Below is a small trained network, with its code and all its weights. Each question gives an input and a class and asks what happens when units are switched off, that is, made to give their printed mean instead of their output.

import numpy as np


def w(rows, s, z=0):
    codes = np.array(rows[::2]) - 128.0
    scale = np.full(codes.shape[1], s)
    scale[-1] = z or s
    return codes * scale


def f(y):
    return y / 2 * (1 + np.tanh(0.7978845608 * (y + 0.044715 * y**3)))


def log_softmax(a):
    a = a - a.max(-1, keepdims=True)
    return a - np.log(np.exp(a).sum(-1, keepdims=True))


def net(x, mask):
    res = np.array(x, float).reshape(1, 3) / 4 @ E
    y = f(res @ A[0][:, :-1].T + A[0][:, -1])
    res = res + np.where(mask, y, B[0][:, -1]) @ B[0][:, :-1]
    return log_softmax(res[-1] @ U[:, :-1].T + U[:, -1])


A, B = {}, {}
E = w([
[252,213,92,70,235,92],'x0',
[129,82,50,192,173,18],'x1',
[193,132,58,169,162,221],'x2',
],0.012)
A[0] = w([
[156,153,64,133,84,208,44],'neuron 0',
[99,160,130,126,111,104,108],'neuron 1',
[131,70,142,179,86,159,187],'neuron 2',
[145,105,61,195,116,96,38],'neuron 3',
[143,173,127,103,158,128,212],'neuron 4',
[104,160,158,60,145,183,152],'neuron 5',
[117,85,45,163,179,55,107],'neuron 6',
[92,108,99,182,63,153,138],'neuron 7',
[142,127,153,172,85,121,203],'neuron 8',
[59,106,127,121,70,147,194],'neuron 9',
[108,95,42,115,119,185,129],'neuron 10',
[77,36,161,130,134,136,150],'neuron 11',
[74,143,189,58,147,70,19],'neuron 12',
[113,186,208,132,137,215,68],'neuron 13',
[56,88,154,174,141,205,157],'neuron 14',
[118,136,156,65,92,57,84],'neuron 15',
[114,44,171,154,97,172,206],'neuron 16',
[163,194,218,36,73,166,71],'neuron 17',
[68,70,181,136,148,130,194],'neuron 18',
[144,232,136,89,180,86,191],'neuron 19',
[177,183,163,53,164,76,187],'neuron 20',
[198,86,67,244,162,252,12],'neuron 21',
[213,121,88,198,134,208,7],'neuron 22',
[76,91,105,124,214,44,94],'neuron 23',
[195,187,108,68,128,81,230],'neuron 24',
[88,91,61,148,187,97,91],'neuron 25',
[195,181,128,117,160,126,214],'neuron 26',
],0.011,0.0018)
B[0] = w([
[80,189,179,157,156,86,177],'neuron 0',
[130,179,130,150,127,91,145],'neuron 1',
[210,106,107,99,125,100,180],'neuron 2',
[81,115,141,203,163,162,173],'neuron 3',
[128,80,63,96,120,152,182],'neuron 4',
[48,99,72,180,163,175,197],'neuron 5',
[69,110,124,176,179,195,219],'neuron 6',
[164,126,70,121,67,141,186],'neuron 7',
[157,137,118,140,92,118,150],'neuron 8',
[174,109,109,94,72,178,207],'neuron 9',
[150,171,159,37,67,89,158],'neuron 10',
[130,90,80,39,97,159,192],'neuron 11',
[97,204,254,92,125,32,206],'neuron 12',
[41,119,123,242,205,199,214],'neuron 13',
[174,84,128,87,96,146,200],'neuron 14',
[142,189,253,113,89,31,195],'neuron 15',
[185,125,72,159,114,137,201],'neuron 16',
[44,105,112,153,207,192,248],'neuron 17',
[187,122,136,110,103,93,190],'neuron 18',
[181,102,55,88,75,132,236],'neuron 19',
[193,131,75,116,75,123,240],'neuron 20',
[92,196,229,89,108,71,222],'neuron 21',
[162,183,199,89,126,81,198],'neuron 22',
[86,75,151,190,221,165,208],'neuron 23',
[126,97,92,69,130,99,233],'neuron 24',
[59,116,115,156,164,177,182],'neuron 25',
[203,155,84,113,150,107,217],'neuron 26',
],0.0078,0.015)
U = w([
[195,103,36,108,107,111,247],'0',
[9,111,94,186,175,158,36],'1',
[90,192,211,108,113,26,70],'2',
],0.015,0.0011)

Each question gives the input, the list of numbers given to net, and the class t.
The units are the neurons (one row each of A and B). Each row of codes is followed by its name. A weight is (code - 128) times the scale printed after its matrix; where a second scale follows, it is the last column's (A, B and U).
mask holds one flag per neuron, in row order. A switched-off neuron (its flag False) gives its mean, the last column of its row in B, instead of its output. The means were averaged over made-up inputs and are rounded, as every weight is.
A unit's drop is (log p(t) with every unit on - log p(t) with that unit switched off) / (log p(t) with every unit on - log p(t) with every unit switched off).
The circuit of an input: a set's keep is (log p(t) with only the set's units on - log p(t) with every unit switched off) / (log p(t) with every unit on - log p(t) with every unit switched off). Starting from the 12 units with the biggest drops (on a tie, the unit counted first), units are removed one at a time, each time the one whose removal leaves the highest keep (on an exact tie, the one counted first), for as long as the keep stays at least 0.8.
units of the circuit, in order: the units of the circuit, biggest drop first
top k neurons: the k neurons with the biggest drops, biggest first
drop of u: that unit's drop, to one decimal
input [8,-4,-8], class 0: units of the circuit, in order	[neuron 19]
input [-2,6,6], class 1: top 4 neurons	[neuron 6; neuron 3; neuron 25; neuron 12]
input [6,-7,2], class 1: top 2 neurons	[neuron 17; neuron 13]
input [4,-5,-2], class 1: top 2 neurons	[neuron 17; neuron 13]
input [7,1,-6], class 0: top 2 neurons	[neuron 19; neuron 20]
input [5,2,6], class 2: top 2 neurons	[neuron 21; neuron 22]
input [0,1,2], class 2: top 2 neurons	[neuron 17; neuron 13]
input [-7,7,4], class 0: top 4 neurons	[neuron 2; neuron 7; neuron 17; neuron 13]
input [3,-6,-6], class 1: top 4 neurons	[neuron 17; neuron 5; neuron 13; neuron 21]
input [4,5,0], class 1: top 2 neurons	[neuron 6; neuron 23]
input [-1,-8,-7], class 1: top 2 neurons	[neuron 17; neuron 13]
input [-4,4,4], class 0: drop of neuron 2	0.9
input [0,-7,-5], class 1: drop of neuron 17	0.1
input [-6,-2,-4], class 0: drop of neuron 14	0.0
input [-5,0,8], class 2: units of the circuit, in order	[neuron 21]
